Below are the code and all the weights of a small trained network. Each question names an input and a class and asks about switching units off, where a switched-off unit gives its printed mean instead of its output.

import numpy as np


def w(rows, s, z=0):
    codes = np.array(rows[::2]) - 128.0
    scale = np.full(codes.shape[1], s)
    scale[-1] = z or s
    return codes * scale


def f(y):
    return np.maximum(y, 0)


def log_softmax(a):
    a = a - a.max(-1, keepdims=True)
    return a - np.log(np.exp(a).sum(-1, keepdims=True))


def net(x, mask):
    res = np.array(x, float).reshape(1, 2) / 4 @ E
    y = f(res @ A[0][:, :-1].T + A[0][:, -1])
    res = res + np.where(mask, y, B[0][:, -1]) @ B[0][:, :-1]
    return log_softmax(res[-1] @ U[:, :-1].T + U[:, -1])


A, B = {}, {}
E = w([
[165,204,198,124,247],'x0',
[42,196,196,219,107],'x1',
],0.012)
A[0] = w([
[92,185,169,211,124,143],'N0',
[99,81,74,142,72,90],'N1',
[111,83,91,134,71,103],'N2',
[169,148,165,121,199,106],'N3',
[177,137,169,140,233,86],'N4',
[26,172,178,219,107,77],'N5',
[76,50,65,124,26,78],'N6',
[248,70,57,41,189,99],'N7',
[104,172,116,105,168,138],'N8',
[119,139,151,122,163,254],'N9',
],0.011,0.017)
B[0] = w([
[131,49,186,133,116,210],'N0',
[77,164,118,185,191,168],'N1',
[68,157,124,218,189,167],'N2',
[46,188,70,193,213,178],'N3',
[32,197,98,178,252,185],'N4',
[124,68,231,64,218,203],'N5',
[63,180,118,183,168,196],'N6',
[141,35,212,46,202,229],'N7',
[111,165,79,155,145,162],'N8',
[193,89,45,255,49,252],'N9',
],0.0092,0.018)
U = w([
[44,200,87,185,193,92],'0',
[147,27,247,103,171,94],'1',
[214,86,44,193,68,248],'2',
[168,152,125,94,107,98],'3',
[124,153,94,63,93,108],'4',
[161,193,119,109,124,106],'5',
[147,178,151,85,100,109],'6',
],0.012,0.014)

Each question gives the input, the list of numbers given to net, and the class t.
The units are the neurons (one row each of A and B). Each row of codes is followed by its name. A weight is (code - 128) times the scale printed after its matrix; where a second scale follows, it is the last column's (A, B and U).
mask holds one flag per neuron, in row order. A switched-off neuron (its flag False) gives its mean, the last column of its row in B, instead of its output. The means were averaged over made-up inputs and are rounded, as every weight is.
A unit's drop is (log p(t) with every unit on - log p(t) with that unit switched off) / (log p(t) with every unit on - log p(t) with every unit switched off).
The circuit of an input: a set's keep is (log p(t) with only the set's units on - log p(t) with every unit switched off) / (log p(t) with every unit on - log p(t) with every unit switched off). Starting from all 10 units, units are removed one at a time, each time the one whose removal leaves the highest keep (on an exact tie, the one counted first), for as long as the keep stays at least 0.8.
circuit, biggest first: the units of the circuit, biggest drop first
k most important neurons: the k neurons with the biggest drops, biggest first
drop of u: that unit's drop, to one decimal
input [-3,2], class 2: circuit, biggest first -> [N4 N7]
input [7,-5], class 0: circuit, biggest first -> [N4]
input [8,-8], class 0: 4 most important neurons -> [N4 N3 N5 N0]
input [-3,1], class 2: circuit, biggest first -> [N4 N5]
input [-3,0], class 2: 3 most important neurons -> [N4 N3 N5]
input [3,5], class 1: 2 most important neurons -> [N5 N0]
input [1,-3], class 2: 2 most important neurons -> [N5 N0]
input [3,4], class 1: 3 most important neurons -> [N5 N0 N6]
input [-6,8], class 1: 2 most important neurons -> [N5 N0]
input [6,-5], class 0: 3 most important neurons -> [N4 N3 N5]
input [8,-7], class 0: 2 most important neurons -> [N4 N3]
input [0,-3], class 2: 2 most important neurons -> [N5 N0]
input [-7,-7], class 0: 3 most important neurons -> [N6 N2 N1]
input [1,6], class 1: circuit, biggest first -> [N5]
input [4,6], class 1: drop of N0 -> 0.4
input [-4,-7], class 1: drop of N7 -> 3.5
input [-5,-4], class 0: drop of N6 -> 0.4
input [3,-1], class 2: drop of N6 -> 0.3
